Below is a small trained network, with its code and all its weights. Each question gives an input and a class and asks what happens when units are switched off, that is, made to give their printed mean instead of their output.

import numpy as np


def w(rows, s, z=0):
    codes = np.array(rows[::2]) - 128.0
    scale = np.full(codes.shape[1], s)
    scale[-1] = z or s
    return codes * scale


def f(y):
    return np.maximum(y, 0)


def log_softmax(a):
    a = a - a.max(-1, keepdims=True)
    return a - np.log(np.exp(a).sum(-1, keepdims=True))


def net(x, mask):
    res = np.array(x, float).reshape(1, 3) / 4 @ E
    y = f(res @ A[0][:, :-1].T + A[0][:, -1])
    res = res + np.where(mask, y, B[0][:, -1]) @ B[0][:, :-1]
    return log_softmax(res[-1] @ U[:, :-1].T + U[:, -1])


A, B = {}, {}
E = w([
[5,101,77],'x0',
[185,31,139],'x1',
[112,86,201],'x2',
],0.011)
A[0] = w([
[71,88,117,55],'neuron 0',
[128,114,50,72],'neuron 1',
[150,195,84,231],'neuron 2',
[170,210,164,234],'neuron 3',
[57,63,89,21],'neuron 4',
[53,130,93,135],'neuron 5',
[108,93,58,80],'neuron 6',
[139,134,73,86],'neuron 7',
[91,111,227,135],'neuron 8',
[111,130,222,246],'neuron 9',
[91,89,98,31],'neuron 10',
[158,4,105,252],'neuron 11',
],0.015,0.0033)
B[0] = w([
[213,92,164,175],'neuron 0',
[141,81,156,164],'neuron 1',
[102,3,139,186],'neuron 2',
[117,96,210,200],'neuron 3',
[149,131,153,199],'neuron 4',
[128,104,164,193],'neuron 5',
[153,108,204,174],'neuron 6',
[145,66,114,152],'neuron 7',
[169,72,84,180],'neuron 8',
[111,84,119,187],'neuron 9',
[168,157,171,165],'neuron 10',
[52,115,157,252],'neuron 11',
],0.011,0.014)
U = w([
[148,62,115,186],'0',
[30,120,181,150],'1',
[245,144,208,73],'2',
[86,165,149,254],'3',
[183,217,107,50],'4',
[131,201,29,51],'5',
[187,211,65,58],'6',
],0.011,0.0055)

Each question gives the input, the list of numbers given to net, and the class t.
The units are the neurons (one row each of A and B). Each row of codes is followed by its name. A weight is (code - 128) times the scale printed after its matrix; where a second scale follows, it is the last column's (A, B and U).
mask holds one flag per neuron, in row order. A switched-off neuron (its flag False) gives its mean, the last column of its row in B, instead of its output. The means were averaged over made-up inputs and are rounded, as every weight is.
A unit's drop is (log p(t) with every unit on - log p(t) with that unit switched off) / (log p(t) with every unit on - log p(t) with every unit switched off).
The circuit of an input: a set's keep is (log p(t) with only the set's units on - log p(t) with every unit switched off) / (log p(t) with every unit on - log p(t) with every unit switched off). Starting from all 12 units, units are removed one at a time, each time the one whose removal leaves the highest keep (on an exact tie, the one counted first), for as long as the keep stays at least 0.8.
circuit, biggest first: the units of the circuit, biggest drop first
unit that matters most: the unit with the biggest drop
k most important neurons: the k neurons with the biggest drops, biggest first
drop of u: that unit's drop, to one decimal
input [7,5,-1], class 2: circuit, biggest first -> neuron 0; neuron 10; neuron 6
input [4,2,2], class 2: unit that matters most -> neuron 0
input [-6,1,6], class 0: 2 most important neurons -> neuron 9; neuron 8
input [-5,6,8], class 0: circuit, biggest first -> neuron 8; neuron 9
input [6,-5,1], class 2: 2 most important neurons -> neuron 11; neuron 0
input [1,-6,6], class 0: circuit, biggest first -> neuron 11; neuron 8
input [-4,4,3], class 1: circuit, biggest first -> neuron 11; neuron 0
input [7,-3,7], class 0: 3 most important neurons -> neuron 8; neuron 9; neuron 3
input [4,2,1], class 2: 2 most important neurons -> neuron 0; neuron 2
input [-6,-8,1], class 1: circuit, biggest first -> neuron 2; neuron 0
input [3,-6,-6], class 0: 4 most important neurons -> neuron 11; neuron 2; neuron 7; neuron 1
input [-4,2,5], class 0: circuit, biggest first -> neuron 8; neuron 9
input [5,-1,2], class 2: 2 most important neurons -> neuron 11; neuron 0
input [-5,-6,-7], class 0: most important neuron -> neuron 2
input [-6,-7,-1], class 1: 3 most important neurons -> neuron 2; neuron 3; neuron 0
input [5,1,7], class 0: 2 most important neurons -> neuron 8; neuron 0
input [-6,7,2], class 1: 2 most important neurons -> neuron 11; neuron 0
input [-6,-6,3], class 1: drop of neuron 10 -> 0.3
input [-7,8,-3], class 1: drop of neuron 0 -> 0.1
input [0,-1,8], class 0: circuit, biggest first -> neuron 8
